Below are the code and all the weights of a small trained network. Each question names an input and a target symbol and asks about switching units off, where a switched-off unit gives its printed mean instead of its output.

import numpy as np


def w(rows, s, z=0):
    codes = np.array(rows[::2]) - 128.0
    scale = np.full(codes.shape[1], s)
    scale[-1] = z or s
    return codes * scale


def f(y):
    return np.maximum(y, 0)


def softmax(a):
    e = np.exp(a - a.max(-1, keepdims=True))
    return e / e.sum(-1, keepdims=True)


def log_softmax(a):
    a = a - a.max(-1, keepdims=True)
    return a - np.log(np.exp(a).sum(-1, keepdims=True))


def net(x, mask):
    ids = ['ΘΨβγδμπφ'.index(c) for c in x.split()]
    T = len(ids)
    res = E[ids] + P[:T]
    u = 0
    for l in range(2):
        q, k, v = (res @ M[l].T for M in (Q, K, V))
        z = softmax(np.where(np.tri(T) > 0, q @ k.T / 3**0.5, -1e9)) @ v
        res = res + np.where(mask[u], z, O[l][:, -1]) @ O[l][:, :-1]
        u += 1
        y = f(res @ A[l][:, :-1].T + A[l][:, -1])
        res = res + np.where(mask[u : u + 8], y, B[l][:, -1]) @ B[l][:, :-1]
        u += 8
    return log_softmax(res[-1] @ U[:, :-1].T + U[:, -1])


Q, K, V, O, A, B = {}, {}, {}, {}, {}, {}
E = w([
[182,17,157],'Θ',
[183,49,177],'Ψ',
[183,43,179],'β',
[184,59,187],'γ',
[181,39,175],'δ',
[203,181,253],'μ',
[158,206,68],'π',
[37,92,29],'φ',
],0.006)
P = w([
[180,87,132],'0',
[178,104,183],'1',
[160,115,185],'2',
[157,125,164],'3',
[156,131,149],'4',
[158,146,123],'5',
[157,148,97],'6',
[158,163,79],'7',
[159,197,57],'8',
[156,73,2],'9',
],0.0048)
Q[0] = w([
[2,150,15],'0.h1',
[199,113,171],'0.h1',
[249,134,246],'0.h1',
],0.004)
K[0] = w([
[224,106,250],'0.h1',
[92,159,73],'0.h1',
[49,114,2],'0.h1',
],0.0047)
V[0] = w([
[56,129,31],'0.h1',
[12,134,2],'0.h1',
[72,121,60],'0.h1',
],0.0064)
O[0] = w([
[41,156,253,45],'0.h1',
[51,153,219,4],'0.h1',
[36,128,235,70],'0.h1',
],0.0038,0.0042)
A[0] = w([
[52,36,13,250],'0.n1',
[161,207,31,213],'0.n2',
[144,195,41,199],'0.n3',
[55,115,139,173],'0.n4',
[172,203,49,234],'0.n5',
[125,107,144,143],'0.n6',
[190,2,133,231],'0.n7',
[119,143,223,140],'0.n8',
],0.0054,0.0022)
B[0] = w([
[121,27,3,195],'0.n1',
[96,194,15,191],'0.n2',
[66,202,17,174],'0.n3',
[185,76,114,130],'0.n4',
[131,176,33,202],'0.n5',
[139,129,153,136],'0.n6',
[194,36,140,253],'0.n7',
[16,122,148,133],'0.n8',
],0.0043,0.0056)
Q[1] = w([
[1,176,175],'1.h1',
[241,53,77],'1.h1',
[24,237,161],'1.h1',
],0.0049)
K[1] = w([
[189,21,210],'1.h1',
[71,253,64],'1.h1',
[174,2,158],'1.h1',
],0.0048)
V[1] = w([
[101,118,34],'1.h1',
[125,2,139],'1.h1',
[127,4,124],'1.h1',
],0.0077)
O[1] = w([
[24,150,229,255],'1.h1',
[85,2,78,158],'1.h1',
[77,3,98,184],'1.h1',
],0.0074,0.0047)
A[1] = w([
[82,159,92,155],'1.n1',
[87,146,87,170],'1.n2',
[55,117,115,253],'1.n3',
[94,130,118,121],'1.n4',
[249,150,119,199],'1.n5',
[163,206,235,208],'1.n6',
[100,177,158,226],'1.n7',
[129,101,255,211],'1.n8',
],0.0079,0.0038)
B[1] = w([
[81,131,177,175],'1.n1',
[100,122,188,185],'1.n2',
[100,74,229,246],'1.n3',
[159,110,169,142],'1.n4',
[185,201,14,254],'1.n5',
[52,209,66,196],'1.n6',
[48,149,133,176],'1.n7',
[1,245,159,190],'1.n8',
],0.0067,0.0041)
U = w([
[122,103,121,205],'Θ',
[139,108,127,6],'Ψ',
[145,109,136,41],'β',
[152,111,122,85],'γ',
[154,104,132,96],'δ',
[219,150,65,151],'μ',
[74,201,117,158],'π',
[36,124,254,222],'φ',
],0.0079,0.0018)

Each question gives the input, a string of symbols that net reads in full, and the target symbol t.
The units are the heads (3 rows each of Q, K, V and O) and the neurons (one row each of A and B). Each row of codes is followed by its name. A weight is (code - 128) times the scale printed after its matrix; where a second scale follows, it is the last column's (O, A, B and U).
mask holds one flag per unit, layer by layer, with each layer's heads first. A switched-off unit (its flag False) gives its mean, the last column of its rows in O or B, instead of its output. The means were averaged over made-up inputs and are rounded, as every weight is.
A unit's drop is (log p(t) with every unit on - log p(t) with that unit switched off) / (log p(t) with every unit on - log p(t) with every unit switched off).
unit that matters most: the unit with the biggest drop
top k neurons: the k neurons with the biggest drops, biggest first
k most important neurons of layer l: the k neurons of layer l with the biggest drops, biggest first
drop of u: that unit's drop, to one decimal
input γ γ γ φ β β φ γ δ, target φ: most important neuron of layer 1 -> [1.n5]
input π β γ γ β β μ μ β, target μ: top 2 neurons -> [1.n5; 0.n1]
input π β γ, target π: top 2 neurons -> [1.n8; 0.n7]
input Θ φ Ψ, target φ: top 3 neurons -> [1.n8; 1.n5; 0.n1]
input Θ μ β γ γ φ π Θ μ φ, target φ: 2 most important neurons of layer 0 -> [0.n3; 0.n2]
input Θ φ μ, target φ: 2 most important neurons of layer 0 -> [0.n8; 0.n1]
input β μ δ δ φ Θ Θ, target φ: 2 most important neurons of layer 1 -> [1.n5; 1.n3]
input π φ Θ φ φ, target φ: top 2 neurons -> [1.n3; 1.n5]
input Ψ π γ β, target π: 2 most important neurons of layer 1 -> [1.n8; 1.n6]
input π Θ μ φ Θ, target φ: top 2 neurons -> [1.n8; 0.n2]
input γ γ φ γ, target φ: top 2 neurons -> [1.n8; 1.n5]
input γ π μ, target π: top 2 neurons -> [1.n6; 1.n8]
input μ Ψ γ μ π π μ δ γ, target π: 2 most important neurons of layer 1 -> [1.n6; 1.n7]
input μ Θ Θ Θ φ π, target φ: unit that matters most -> 1.h1
input Θ δ γ Θ δ Ψ Ψ μ μ δ, target μ: 2 most important neurons of layer 0 -> [0.n7; 0.n1]
input Θ μ π Ψ Ψ β Θ δ μ γ, target μ: 2 most important neurons of layer 0 -> [0.n7; 0.n1]
input δ Θ μ Θ π β, target π: 2 most important neurons of layer 1 -> [1.n6; 1.n8]
input δ δ Θ Ψ μ μ Ψ, target μ: drop of 0.h1 -> 0.1
input μ Θ φ Ψ, target φ: drop of 0.h1 -> 0.4
input π π Ψ μ μ δ μ, target μ: drop of 0.h1 -> 0.5
input π π π, target π: 2 most important neurons of layer 0 -> [0.n7; 0.n1]
input Ψ Θ μ γ Ψ π Θ, target π: most important neuron of layer 1 -> [1.n6]
